Below is a small trained network, with its code and all its weights. Each question gives an input and a target symbol and asks what happens when units are switched off, that is, made to give their printed mean instead of their output.

import numpy as np


def w(rows, s, z=0):
    codes = np.array(rows[::2]) - 128.0
    scale = np.full(codes.shape[1], s)
    scale[-1] = z or s
    return codes * scale


def f(y):
    return y / 2 * (1 + np.tanh(0.7978845608 * (y + 0.044715 * y**3)))


def softmax(a):
    e = np.exp(a - a.max(-1, keepdims=True))
    return e / e.sum(-1, keepdims=True)


def log_softmax(a):
    a = a - a.max(-1, keepdims=True)
    return a - np.log(np.exp(a).sum(-1, keepdims=True))


def net(x, mask):
    ids = ['βγδζημξπστφψ'.index(c) for c in x.split()]
    T = len(ids)
    res = E[ids] + P[:T]
    q, k, v = (res @ M[0].T for M in (Q, K, V))
    z = softmax(np.where(np.tri(T) > 0, q @ k.T / 2**0.5, -1e9)) @ v
    res = res + np.where(mask[0], z, O[0][:, -1]) @ O[0][:, :-1]
    y = f(res @ A[0][:, :-1].T + A[0][:, -1])
    res = res + np.where(mask[1:9], y, B[0][:, -1]) @ B[0][:, :-1]
    return log_softmax(res[-1] @ U[:, :-1].T + U[:, -1])


Q, K, V, O, A, B = {}, {}, {}, {}, {}, {}
E = w([
[97,132,102,161,77,167,63,100],'β',
[143,11,139,113,65,130,158,140],'γ',
[174,188,27,96,99,142,97,35],'δ',
[235,17,103,162,127,15,182,220],'ζ',
[83,52,9,87,88,211,220,155],'η',
[112,93,87,160,107,171,85,144],'μ',
[110,116,36,109,68,185,147,88],'ξ',
[214,53,139,163,126,86,116,200],'π',
[243,101,131,103,98,93,100,123],'σ',
[51,137,149,52,120,95,160,124],'τ',
[90,14,89,176,91,125,138,132],'φ',
[146,137,135,128,110,193,12,132],'ψ',
],0.011)
P = w([
[3,215,130,205,105,10,147,110],'0',
[193,65,36,72,69,144,108,82],'1',
[172,71,41,109,82,119,101,78],'2',
[137,61,41,102,98,189,75,102],'3',
[170,65,32,103,101,150,90,80],'4',
[120,65,27,109,108,213,63,116],'5',
[181,48,58,88,116,181,90,64],'6',
[187,54,52,99,109,145,90,43],'7',
[183,52,57,85,103,165,87,40],'8',
[197,53,63,83,98,146,88,28],'9',
[175,29,76,81,115,211,65,45],'10',
[215,63,97,63,104,180,51,5],'11',
],0.0047)
Q[0] = w([
[78,222,226,177,255,117,209,155],'H1',
[196,18,8,147,50,171,80,89],'H1',
],0.0093)
K[0] = w([
[216,64,111,183,70,192,74,166],'H1',
[26,200,255,108,195,78,187,156],'H1',
],0.0085)
V[0] = w([
[62,53,67,94,162,120,254,116],'H1',
[170,33,209,166,139,73,119,235],'H1',
],0.0096)
O[0] = w([
[21,97,140,6,187,42,111,146,224],'H1',
[152,122,197,126,12,90,20,206,3],'H1',
],0.011,0.0073)
A[0] = w([
[71,168,137,151,148,179,80,118,170],'N1',
[107,144,69,104,149,142,142,107,108],'N2',
[121,88,126,137,199,88,110,108,95],'N3',
[193,115,131,220,2,165,104,158,94],'N4',
[148,144,97,169,104,163,126,105,225],'N5',
[96,89,87,64,138,61,88,134,143],'N6',
[193,158,101,214,164,179,177,103,60],'N7',
[143,83,128,150,123,94,133,118,254],'N8',
],0.0093,0.007)
B[0] = w([
[163,74,82,156,149,89,179,95,144],'N1',
[171,110,158,124,189,88,101,152,225],'N2',
[76,182,142,113,181,140,121,151,189],'N3',
[148,254,107,76,154,132,146,181,165],'N4',
[159,52,89,193,87,68,148,198,175],'N5',
[113,137,189,129,127,173,118,109,253],'N6',
[46,117,252,143,119,135,174,140,198],'N7',
[121,121,47,161,70,184,69,69,175],'N8',
],0.0086,0.016)
U = w([
[158,23,110,201,81,62,114,132,160],'β',
[91,63,164,158,78,175,40,105,179],'γ',
[134,80,241,183,149,113,170,89,80],'δ',
[93,161,233,96,84,26,108,173,121],'ζ',
[111,130,235,100,208,67,81,223,3],'η',
[205,4,1,183,111,55,56,123,171],'μ',
[197,156,28,112,232,134,101,79,162],'ξ',
[149,185,88,102,154,84,99,200,72],'π',
[155,150,22,140,112,101,131,136,129],'σ',
[151,102,136,111,142,121,113,159,79],'τ',
[98,70,175,106,71,174,91,90,165],'φ',
[130,206,189,165,109,227,168,131,114],'ψ',
],0.0049,0.0053)

Each question gives the input, a string of symbols that net reads in full, and the target symbol t.
The units are the heads (2 rows each of Q, K, V and O) and the neurons (one row each of A and B). Each row of codes is followed by its name. A weight is (code - 128) times the scale printed after its matrix; where a second scale follows, it is the last column's (O, A, B and U).
mask holds one flag per unit, heads first, then neurons. A switched-off unit (its flag False) gives its mean, the last column of its rows in O or B, instead of its output. The means were averaged over made-up inputs and are rounded, as every weight is.
A unit's drop is (log p(t) with every unit on - log p(t) with that unit switched off) / (log p(t) with every unit on - log p(t) with every unit switched off).
The circuit of an input: a set's keep is (log p(t) with only the set's units on - log p(t) with every unit switched off) / (log p(t) with every unit on - log p(t) with every unit switched off). Starting from all 9 units, units are removed one at a time, each time the one whose removal leaves the highest keep (on an exact tie, the one counted first), for as long as the keep stays at least 0.8.
circuit, biggest first: the units of the circuit, biggest drop first
top k neurons: the k neurons with the biggest drops, biggest first
drop of u: that unit's drop, to one decimal
input ψ φ δ δ ξ, target ψ: circuit, biggest first => H1, N4
input δ γ π, target δ: circuit, biggest first => H1, N7
input ξ β η ψ δ ξ ξ, target ξ: circuit, biggest first => H1, N7
input η σ δ γ μ ξ γ, target η: circuit, biggest first => H1
input β η ξ π δ δ δ δ δ δ ζ τ, target ξ: top 2 neurons => N7, N6
input σ δ μ δ, target σ: top 2 neurons => N4, N6
input ψ η δ δ μ, target ψ: top 3 neurons => N4, N7, N2
input π η δ δ μ ψ δ μ μ, target π: circuit, biggest first => N4, H1, N7
input δ τ ξ ξ γ ξ ψ δ δ ψ ζ ζ, target ξ: top 4 neurons => N7, N5, N8, N3
input σ ξ ξ, target σ: top 4 neurons => N4, N6, N5, N2
input δ π β π γ δ ψ π γ δ ξ ζ, target δ: top 2 neurons => N7, N4
input ψ ξ μ ψ π δ η ψ β, target ψ: top 3 neurons => N4, N7, N2
input μ δ ψ, target μ: drop of N7 => 0.2
input γ δ ζ μ, target γ: drop of N6 => 0.1
input δ ψ π σ ψ, target δ: drop of N7 => 1.2
input ψ σ γ γ ξ ξ ψ μ δ, target ψ: top neuron => N7
input η ξ δ σ ξ μ δ η τ, target ξ: top 2 neurons => N7, N5
input ψ π γ, target ψ: top 3 neurons => N4, N7, N2
